Below is a small trained network, with its code and all its weights. Each question gives an input and a class and asks what happens when units are switched off, that is, made to give their printed mean instead of their output.

import numpy as np


def w(rows, s, z=0):
    codes = np.array(rows[::2]) - 128.0
    scale = np.full(codes.shape[1], s)
    scale[-1] = z or s
    return codes * scale


def f(y):
    return y / 2 * (1 + np.tanh(0.7978845608 * (y + 0.044715 * y**3)))


def log_softmax(a):
    a = a - a.max(-1, keepdims=True)
    return a - np.log(np.exp(a).sum(-1, keepdims=True))


def net(x, mask):
    res = np.array(x, float).reshape(1, 7) / 4 @ E
    y = f(res @ A[0][:, :-1].T + A[0][:, -1])
    res = res + np.where(mask, y, B[0][:, -1]) @ B[0][:, :-1]
    return log_softmax(res[-1] @ U[:, :-1].T + U[:, -1])


A, B = {}, {}
E = w([
[126,125,126,129,127,129],'x0',
[231,120,202,56,142,215],'x1',
[210,185,2,141,77,177],'x2',
[55,180,126,190,206,215],'x3',
[43,213,168,52,50,149],'x4',
[129,126,128,127,125,128],'x5',
[130,131,130,130,127,127],'x6',
],0.0076)
A[0] = w([
[80,163,117,162,174,38,92],'N1',
[237,137,184,96,145,193,98],'N2',
[134,176,80,172,133,137,57],'N3',
[93,228,163,102,73,147,81],'N4',
[169,69,91,166,214,132,113],'N5',
[101,138,86,131,139,81,6],'N6',
[77,127,76,175,132,82,96],'N7',
[216,87,159,77,23,6,61],'N8',
[220,113,180,60,87,102,59],'N9',
[105,116,114,175,76,109,4],'N10',
[149,129,166,162,162,234,71],'N11',
[173,57,115,186,162,138,105],'N12',
[201,50,106,197,189,119,149],'N13',
[209,156,194,54,132,203,92],'N14',
[229,214,67,130,113,121,56],'N15',
[92,138,144,142,221,180,56],'N16',
[81,154,72,188,116,37,91],'N17',
[203,120,139,40,174,179,76],'N18',
[162,149,66,148,59,177,76],'N19',
[186,114,174,75,150,187,48],'N20',
[69,163,120,182,187,222,56],'N21',
[64,130,63,165,107,52,116],'N22',
[89,210,139,214,206,181,151],'N23',
[135,140,119,217,228,167,88],'N24',
[91,154,123,87,54,158,7],'N25',
[169,141,48,117,73,153,105],'N26',
[86,46,220,92,188,69,101],'N27',
[196,62,92,178,180,86,101],'N28',
[168,124,147,121,185,238,54],'N29',
[175,87,101,103,157,65,22],'N30',
[146,138,24,104,103,171,106],'N31',
[81,224,145,173,176,201,139],'N32',
[67,239,155,53,21,143,131],'N33',
[160,64,86,153,213,136,64],'N34',
[168,66,140,93,41,9,45],'N35',
[94,151,82,177,144,114,49],'N36',
[149,197,54,159,97,201,110],'N37',
[86,94,246,147,134,91,135],'N38',
[75,182,162,73,52,150,109],'N39',
[79,100,201,125,201,104,128],'N40',
[200,192,66,128,129,138,90],'N41',
[208,70,119,215,161,99,143],'N42',
[140,104,80,118,45,1,63],'N43',
],0.0082,0.0034)
B[0] = w([
[111,106,107,144,152,157,179],'N1',
[52,157,90,180,178,186,213],'N2',
[131,82,188,191,142,174,153],'N3',
[137,148,65,61,67,63,197],'N4',
[124,155,101,51,103,78,194],'N5',
[102,159,102,160,162,175,131],'N6',
[73,117,120,193,143,173,175],'N7',
[175,31,149,77,2,239,221],'N8',
[76,87,123,164,139,208,187],'N9',
[96,93,101,130,141,177,127],'N10',
[85,84,100,139,124,179,176],'N11',
[134,173,94,88,90,85,181],'N12',
[169,195,84,62,148,68,220],'N13',
[42,146,75,143,171,162,219],'N14',
[193,135,195,190,147,100,204],'N15',
[159,69,177,170,75,176,171],'N16',
[60,185,61,158,190,158,195],'N17',
[70,146,117,164,165,177,192],'N18',
[174,169,181,177,163,92,188],'N19',
[47,197,50,178,197,128,176],'N20',
[182,47,153,105,66,200,201],'N21',
[77,160,76,162,185,158,197],'N22',
[141,40,152,103,74,201,226],'N23',
[148,96,99,57,62,127,194],'N24',
[122,177,76,67,154,92,157],'N25',
[194,158,165,149,167,113,195],'N26',
[218,179,189,199,208,92,216],'N27',
[111,178,67,67,95,81,202],'N28',
[102,102,103,156,134,185,185],'N29',
[127,97,128,88,52,123,148],'N30',
[197,159,186,180,173,106,195],'N31',
[165,62,111,75,57,144,221],'N32',
[132,194,67,44,92,47,254],'N33',
[144,163,84,36,90,93,178],'N34',
[163,37,163,142,101,225,198],'N35',
[99,87,134,166,148,189,153],'N36',
[205,138,203,179,184,96,214],'N37',
[204,175,170,153,205,81,209],'N38',
[172,190,99,60,124,69,207],'N39',
[208,144,174,165,189,96,199],'N40',
[194,136,187,178,156,126,194],'N41',
[111,188,45,65,93,70,211],'N42',
[73,75,138,169,132,233,192],'N43',
],0.0083,0.0081)
U = w([
[122,187,76,17,90,49,119],'0',
[141,44,147,98,67,181,240],'1',
[189,157,201,188,200,58,4],'2',
[1,152,69,169,189,159,43],'3',
],0.0099,0.0029)

Each question gives the input, the list of numbers given to net, and the class t.
The units are the neurons (one row each of A and B). Each row of codes is followed by its name. A weight is (code - 128) times the scale printed after its matrix; where a second scale follows, it is the last column's (A, B and U).
mask holds one flag per neuron, in row order. A switched-off neuron (its flag False) gives its mean, the last column of its row in B, instead of its output. The means were averaged over made-up inputs and are rounded, as every weight is.
A unit's drop is (log p(t) with every unit on - log p(t) with that unit switched off) / (log p(t) with every unit on - log p(t) with every unit switched off).
The circuit of an input: a set's keep is (log p(t) with only the set's units on - log p(t) with every unit switched off) / (log p(t) with every unit on - log p(t) with every unit switched off). Starting from the 12 units with the biggest drops (on a tie, the unit counted first), units are removed one at a time, each time the one whose removal leaves the highest keep (on an exact tie, the one counted first), for as long as the keep stays at least 0.8.
circuit, biggest first: the units of the circuit, biggest drop first
most important unit: the unit with the biggest drop
k most important neurons: the k neurons with the biggest drops, biggest first
drop of u: that unit's drop, to one decimal
input [-8,4,6,-6,5,3,-5], class 1: 2 most important neurons => N8; N9
input [4,-3,-3,3,-1,-2,-1], class 1: circuit, biggest first => N20; N23
input [-4,-3,-3,-5,-5,-4,1], class 0: circuit, biggest first => N42
input [-7,4,7,1,-7,-5,8], class 0: 3 most important neurons => N42; N28; N34
input [3,-6,8,5,-7,-6,7], class 2: 2 most important neurons => N37; N3
input [3,5,5,-4,-5,-2,-3], class 0: 3 most important neurons => N42; N28; N13
input [2,-8,4,8,3,5,-1], class 1: 3 most important neurons => N21; N23; N32
input [1,-7,-1,-6,1,4,-6], class 3: 2 most important neurons => N17; N22
input [-7,-5,-5,3,2,-1,-2], class 2: 3 most important neurons => N40; N38; N27
input [2,-7,-5,-7,-5,5,1], class 1: 3 most important neurons => N8; N35; N30
input [-8,0,-2,4,-4,-8,-1], class 0: 2 most important neurons => N8; N35
input [7,6,-7,5,8,8,8], class 0: 2 most important neurons => N33; N4
input [7,-8,6,-6,2,3,-1], class 3: 3 most important neurons => N17; N22; N43
input [-1,-4,5,5,3,6,-4], class 1: 2 most important neurons => N23; N32
input [2,8,-4,-1,-8,-8,-3], class 0: most important unit => N13
input [-8,8,5,-4,6,2,7], class 3: drop of N9 => 0.1
input [-6,-8,0,-6,-2,-4,-3], class 3: drop of N17 => 0.2
input [8,-4,7,-8,0,0,-8], class 1: drop of N8 => 0.9
